Each row has a name. Each piece below is followed by the name of the row it came from, unless a question asks for something else. Each question is about the rows just above it.

U: [137 151 135 150  91 130 140  87 108 128 114 132 138 105 117  95  77 102
  73 154 118  91 160 145 135 115 154 138 139 150 126 136 134  98 153 115
 158 145 174 151 155 124 126 102 104 126 103 153 160 103  99 163]
Z: [136 140 151 158 125 126 121 142 105 119 113 132 132 118 128 115 111 120
  83 136 148 114 155 136 135 115 151 150 150 125 134 132  93 152 146 117
 158 106 156 148 120 116 126 144 120 124 146 145 150 132 110 117]
P: [134 151 163 155 135 130  92 152 110 137 114 119 125 127 128 129 128 112
 111 116 129 142 150 145 135 115 136 131 150  93 127 115  99 157 102 123
 147 100 143 152 110  87 126 148 114 141 142 144 116 140 106 117]
J: [146 186 189 198  90 132  82 125  90 155 113 111 131  98 122  78  40  60
  12 136 118 114 204 180 135 104 185 137 161  93 126 106  90 152  99 102
 190 100 232 191 120  58 126 140  67 159 118 189 150 127  63 158]
H: [139 147 133 153  90 130 149  86 107 117 114 142 146 103 117  88  74 102
  73 165 118  83 163 145 135 115 158 142 141 165 126 147 125 102 174 114
 158 152 110 143 100  87 126 102 104 117 104 153 173 101 100 160]
M: [136 170 180 171 114 136  66 142 107 172 118  91 117 118 124 115  90  87
  73 107 117 143 166 163 135 115 154 107 150  68 126  85  99 152  58 115
 158 100 174 165 110  61 126 144  91 174 118 158 109 133  85 143]
S: [144 164 171 179  94 130  98 119  92 136 111 122 135 101 124  83  61  87
  32 145 118 102 181 160 135 110 176 138 152 111 126 118  98 148 126 110
 176 107 209 170 125  87 126 133  92 141 118 166 157 120  82 147]
X: [136 151 171 170 139 129  92 175  89 136 107 122 131 118 138 115 114 108
  73 132 158 127 166 145 137 114 154 147 157  93 144 118  55 194 117 119
 160  90 170 161  97  87 126 169 111 141 171 153 140 146  98  97]
B: [136 169 174 170 114 140  67 142 117 174 125  90 111 121 124 116  91  90
  85 100 112 151 166 158 135 115 154  99 150  64 126  82 105 152  47 115
 158 100 174 163 108  63 129 144  95 179 118 154  98 135  92 143]
Which row holds [ 68 150 107 154 115] read backwards? => M
Which row holds this, read backwards? [135 160 181 102 118 145  32] => S
[118 145  32  87] is which row, read backwards? => S
[124 155 151 174 145 158 115 153] is which row, read backwards? => U
[ 87 110 152 143 100] is which row, read backwards? => P
Which row holds this, read backwards? [ 85  90  91 116] => B

Y: [126 141 141 214 111 195]
K: [117 124 123 131 116 145]
L: [133 117 117 134 191 138]
A: [130 132 117 126 129 129]
N: [138 234  15 124 128 121]
W: [138 234  15 191 134 121]
[124  15 234] is which row, read backwards? => N
[195 111 214] is which row, read backwards? => Y
Which row holds [126 117] read backwards? => A
asked: [133 117 117 134 191 138] => L
Which row holds [117 132] read backwards? => A
Which row holds [134 117] read backwards? => L

semog: [151 119  64 123 195 161 105 140 121 106 100 184 102 145 162 134 107 180
 109 129 131 125 151 152 139 125 144 143  91 123 142]
Donef: [136 183 122 112 167 121 161 110 119 146 106 131 114 128 103 114 128 141
 121 137 139 132 157 131 113  76 118 178 129 132 142]
koro: [126 106 128 135 107 142 136 164 172 166  78  87 126 138 133 164  76 152
 128 145 109 131 130 168 137 116 138 122 123 143 113]
pafot: [102 119 197 112 128 116  72 144 201 146 122 109 131 130 118  65  73  94
 156 139 116 140 152 119 137 113 149 163 141 106 123]
kiv: [102 128  89 133 146 118 126 119 125 133  90 106 156 115 127  88 107 147
 131  81 108 127 179 107 134 104  99 172 146 126 126]
Niv: [137 129 126 149 160 124 140 127  83 122 110 129 131 132 133  98 165  92
 122 137 125 114  74 144 133 132  83 158 148 140 139]
Vasid: [107 139 117 124  85 119 180 130  62 101 118 120 112 144 114 135 135  94
 149 142 134 156 101 118 113 137 142  87 192 126 116]
buda: [149 142 184 140 159  95 166 156  55 110 142 123 127 137 102 167 133  69
 127 113 131 123 122 129 115  96 147 136 158 160 142]
pova: [154 127 233 142 110 133 213 107  98 143 160 125 144 138 121  63 125 123
 133 165 119 130 122 128 140 138 142 118 212 140 135]
fef: [126 148 166 127 132 126 151 116 130 145 117 137 116 119 184 147  91 129
 152 158 118  93 162 139 125 143 148 117 140 127 149]
Which row holds this, read backwards? [114 103 128 114 131 106 146 119 110 161 121 167] => Donef
[151 126 132] is which row, read backwards? => fef
Which row holds [142 138] read backwards? => pova
Which row holds [101 156 134 142 149  94 135 135 114 144 112 120] read backwards? => Vasid
The row with [102 119 197 112 128 116  72 144 201 146 122 109 131 130 118  65  73  94
 156 139 116 140 152 119 137 113 149 163 141 106 123] is => pafot
Which row holds [134 162 145 102 184 100 106 121 140 105 161 195] read backwards? => semog
Which row holds this, read backwards? [109 180 107 134 162 145 102 184 100 106 121 140] => semog

T: [114 152  35  16 109  92 100 107 142 148 113 162]
R: [121 144  39  30 106  85 117  76 123 124 150  97]
E: [121 144  39  30 106  85  99 118 164 150 117 162]
Q: [155 205 122 122 107  98 112  79 142 127 152  99]
D: [107  98 109  30 106  85  99 118 164 150 123 157]
G: [149 208 123 119 115 105 116  76 123 123 150  96]
[157 123 150 164 118  99  85 106] is which row, read backwards? => D
Which row holds [112  98 107] read backwards? => Q
Which row holds [107 100  92] read backwards? => T

F: [230  31 126  62 142]
V: [ 56 126 230 126  62]
C: [ 31  62 126 230 126]
Which row holds [ 62 126  31] read backwards? => F
asked: [230  31 126  62 142] => F
[ 56 126 230 126  62] is in which row? => V
Which row holds this, read backwards? [230 126  62  31] => C

Supup: [ 95  97 105 112  69 166]
fut: [ 85 142  95 134 148 106]
salil: [102  40 152  76 113 128]
lela: [112  89 100 103 131 146]
Lon: [124  85  75 154 117 143]
tem: [111  88 120  89 118 162]
zade: [113  40 152  76 102 101]
Fek: [153  77  99 134 149 168]
tutul: [111  53  84 112 100 162]
sov: [ 90 113 153  78 112 142]
[ 78 153] is which row, read backwards? => sov
Which row holds [113  76 152  40 102] read backwards? => salil
Which row holds this, read backwards? [131 103 100] => lela
[154  75  85] is which row, read backwards? => Lon

muta: [115 105 115 109 158 210 115  61]
mogas: [109 156 210 109 158 210 118  66]
voset: [ 68  72 115 109 158 210 115 107]
Which row holds [ 68  72 115 109 158 210 115 107]? => voset
Which row holds this, read backwards? [109 210 156] => mogas
Which row holds this, read backwards? [107 115] => voset
Which row holds [115  72] read backwards? => voset
Which row holds this, read backwards? [ 66 118 210 158 109 210] => mogas

furi: [140 125 138 116 103 128 108 124 131 106  93 148 121 130 102 124  58 139
 105 136 142 136 110 134 136 115 134 169]
ruv: [113 130 125 111 162  99 106 120 140  98 144 151 136 126 117 134 161 182
 108 130 142 118 122 133 127 107 141 159]
kig: [148 125 105 116 122 111 112 132 135 115 144 124 137 130 140 118 150 140
 125 133 119 131 140 127 156 133 125 162]
nudi: [141 125 118 166 140 171 143 123 125 137 146 142 136 137 163 132  68 133
 127 124 162 125 141 135 109 113 152 211]
vumin: [151 125  92 145 118  89 114 139 134 110 140 115 138 129 108 122 140 133
 112 131 120 118 126 158 136 135 112 141]
Limib: [124 129 120 145 141 116  81 126 137  89 165 126 140 132 119 131  98 164
 137 136 143 100 134 152 113 118 134 123]
vumo: [131 129  66 123 146  76 136 108 120 131 112 133 122 108 107 125 158 141
  68 128 125 126 150 117 137 129 119 140]
puge: [111 129 113 135  90 113 100 127 114 108 121 117 128 112 137 136 108 133
 111 123  96 157 107 130 136 120 142 175]
mez: [129 130 170 163 103 187  94 100 136 129 151 110 128  81 174 118 111  96
 166 125 102 169 127 113 155 119 124 176]
fesi: [138 122 143 124 161 142 106 108 137 116 113 112 129 110 140 125  56 125
  84 138 110 149 132 147 146 122 110 109]
Which row holds this, read backwards? [161 134 117 126 136 151 144  98 140 120] => ruv
Which row holds [125 107 108 122 133 112 131 120 108 136] read backwards? => vumo

Lupa: [ 34 144 145  14  71 217  60  91  20 103  65 188  19 112 103 128 210 117
 224  40 139 173 155  56 124 116  91 110 192  62 126  94  31 227  93 103
  70 216 179 223  28 193 123  82  35  99 165 107 175  57  75 238 178 233
 152  77 128 118 146 172 143]
suru: [126  82  35  99 164 217  93 167 188  45 135 127 212 204  86  32 110 118
  99 106 154  98 187 238 113  84  79 172 153  72 151 184 202 195 103  37
 211 180  61  88 231 242  45  98 123  28 164 180  36  60 153 232  24 229
  25 233 182 202 213  41 238]
zavif: [ 15  53 105 150  69 129 233 226 186 121 136 131 223 153  57 132 124 201
 235 188 120  42  87 182 140 150  74 192 231 236 179  98 234 220  97 184
 123  65 190  92 125 109  62 184  18 187  85 227  63  73 203  93  97  33
 228 134 228  62  39 171 229]
zude: [ 15  53 105 150  69 129 233 226 186 121 136 131 223 153  57 132 124 201
 235 188 120  42  87 182 140 150  74 192 231 236 179  98 234 220  97 184
 123  65 190  92 125  31  14  80 222  72 186 241  78  69  30 161  41 225
 210  63  59 121 209 106 235]
fif: [207  44 211  96  61 202 171 180 107  77  29 212  19 223  27 134 229 160
  15 208 154  84  30 101  68 204  59 126 118  58  76  38  87  84  97  76
 103 153 215 168 199 238  48  76 146 169 186 137  17 234  17  31  56 118
  78 194  59  47  38  90 139]
gak: [212  25  45 211 156 151 127 167 156 130 197  18 157 222 207 210 181  38
  98 203  70  82 185 208  98 205  91  80  14  98  39 120 223 217  69 172
 202 166 150 164 130 224  15 243 158 191  91  44  20 225 112 167 148 184
  15 148 191 109 131  49 114]
kirul: [195 236 137  14  43 204 136  69  90 143  40  49 165  27 213  99  73 174
  84  95  36 215  23 147  68 131 111  87  70 184 213 180 126  97  80  61
 179  52 166 128 114 138 238  87  92  60 165  15 122  42 141 158 114  85
 241 218 201 169 107 238  39]
bem: [ 34 144 231 115 223 196  60  91  20 103  65 188  19 112 103 128 210 117
 224  40 139 173 155  56 124 116 146 110 202 235 126  94  31 227  93 103
  70 216 179 223  28 193 123  82  35  99 164 182 175  57  75 238 178 233
 152  77 128 118 146 172 143]
Bim: [107 218  79  69 206 178 202 204 158 237 206 139 125  23 190  42 115 115
 194 133 196 163  57 194  79 189 162  35 128  89  80 239 170 202 133 139
 167 210 103  80  73 228  46  53 240 173 211 202 121  60 109 155 129 132
 120 211  15 222  21  68  75]
vide: [189  39  25 130 139 233 189 177 222  41 236 203 110  39 101  38 174  89
 218  81 171  43  59  24 102 159 202  89  86 113  56 148 134  67 227  82
  93 167 145  81  90 169  37  20  72 138 240 215 211 241  55  13  13 172
 197  95 199  36 137  78  82]
Which row holds this, read backwards? [217 164  99  35] => suru
Which row holds [107 180 171 202  61  96] read backwards? => fif
Which row holds [164  99  35  82 123] read backwards? => bem
Which row holds [158 243  15 224 130 164 150 166 202 172  69 217] read backwards? => gak
[ 69 136] is which row, read backwards? => kirul

